Below is a small trained network, with its code and all its weights. Each question gives an input and a class and asks what happens when units are switched off, that is, made to give their printed mean instead of their output.

import numpy as np


def w(rows, s, z=0):
    codes = np.array(rows[::2]) - 128.0
    scale = np.full(codes.shape[1], s)
    scale[-1] = z or s
    return codes * scale


def f(y):
    return np.maximum(y, 0)


def log_softmax(a):
    a = a - a.max(-1, keepdims=True)
    return a - np.log(np.exp(a).sum(-1, keepdims=True))


def net(x, mask):
    res = np.array(x, float).reshape(1, 7) / 4 @ E
    y = f(res @ A[0][:, :-1].T + A[0][:, -1])
    res = res + np.where(mask, y, B[0][:, -1]) @ B[0][:, :-1]
    return log_softmax(res[-1] @ U[:, :-1].T + U[:, -1])


A, B = {}, {}
E = w([
[76,205,179,83],'x0',
[100,99,234,186],'x1',
[136,179,159,62],'x2',
[193,160,149,108],'x3',
[147,9,144,2],'x4',
[139,153,110,101],'x5',
[101,83,67,127],'x6',
],0.0096)
A[0] = w([
[72,137,135,38,193],'N0',
[33,166,207,170,104],'N1',
[129,172,45,206,245],'N2',
[80,72,173,159,116],'N3',
[252,250,200,178,102],'N4',
[95,128,172,116,254],'N5',
],0.011,0.0079)
B[0] = w([
[190,199,129,70,208],'N0',
[181,14,16,112,224],'N1',
[26,119,123,11,253],'N2',
[1,102,198,85,184],'N3',
[19,133,156,179,242],'N4',
[85,144,182,46,222],'N5',
],0.0071,0.012)
U = w([
[145,133,167,154,145],'0',
[199,106,99,71,86],'1',
[119,187,171,22,192],'2',
[214,191,94,233,11],'3',
[198,165,95,226,2],'4',
[83,149,179,182,76],'5',
[127,68,35,94,172],'6',
[213,185,69,252,5],'7',
],0.014,0.0085)

Each question gives the input, the list of numbers given to net, and the class t.
The units are the neurons (one row each of A and B). Each row of codes is followed by its name. A weight is (code - 128) times the scale printed after its matrix; where a second scale follows, it is the last column's (A, B and U).
mask holds one flag per neuron, in row order. A switched-off neuron (its flag False) gives its mean, the last column of its row in B, instead of its output. The means were averaged over made-up inputs and are rounded, as every weight is.
A unit's drop is (log p(t) with every unit on - log p(t) with that unit switched off) / (log p(t) with every unit on - log p(t) with every unit switched off).
The circuit of an input: a set's keep is (log p(t) with only the set's units on - log p(t) with every unit switched off) / (log p(t) with every unit on - log p(t) with every unit switched off). Starting from all 6 units, units are removed one at a time, each time the one whose removal leaves the highest keep (on an exact tie, the one counted first), for as long as the keep stays at least 0.8.
circuit, biggest first: the units of the circuit, biggest drop first
most important unit: the unit with the biggest drop
k most important neurons: the k neurons with the biggest drops, biggest first
drop of u: that unit's drop, to one decimal
input [-8,-7,-1,-1,-5,1,-5], class 2: 2 most important neurons => N2, N1
input [-6,3,-3,5,-3,-4,0], class 5: circuit, biggest first => N1, N0
input [-5,-3,3,-4,-8,0,-8], class 5: most important unit => N4
input [0,6,-2,-2,-8,1,2], class 6: 2 most important neurons => N1, N2
input [-8,-8,8,2,4,4,-3], class 1: circuit, biggest first => N2, N4
input [-8,4,0,7,8,-1,5], class 1: circuit, biggest first => N4, N2
input [-2,1,1,0,2,5,6], class 1: circuit, biggest first => N4, N2, N3
input [0,-7,2,-5,5,-4,2], class 2: 2 most important neurons => N1, N0
input [2,3,1,-3,-6,2,4], class 6: 2 most important neurons => N1, N0
input [5,-7,-2,-6,2,4,4], class 2: 2 most important neurons => N1, N0
input [-7,-7,-4,2,-2,-4,-8], class 2: 3 most important neurons => N1, N2, N4
input [-2,6,-4,-4,-3,-8,-4], class 6: 2 most important neurons => N1, N4
input [1,1,-1,1,-3,-3,-2], class 5: 2 most important neurons => N0, N4
input [-3,-7,2,-2,-7,-5,2], class 2: circuit, biggest first => N2
input [-6,8,0,5,8,-1,4], class 2: 2 most important neurons => N1, N3
input [0,-4,-3,4,7,-3,4], class 1: 2 most important neurons => N2, N4
input [3,3,-5,-8,-7,0,0], class 6: drop of N1 => 0.7
input [-3,-5,2,6,1,6,7], class 1: drop of N4 => 0.6
input [-3,7,3,0,-2,4,-3], class 5: drop of N0 => 0.2
input [-4,-1,7,-2,-4,-8,-7], class 5: most important unit => N4
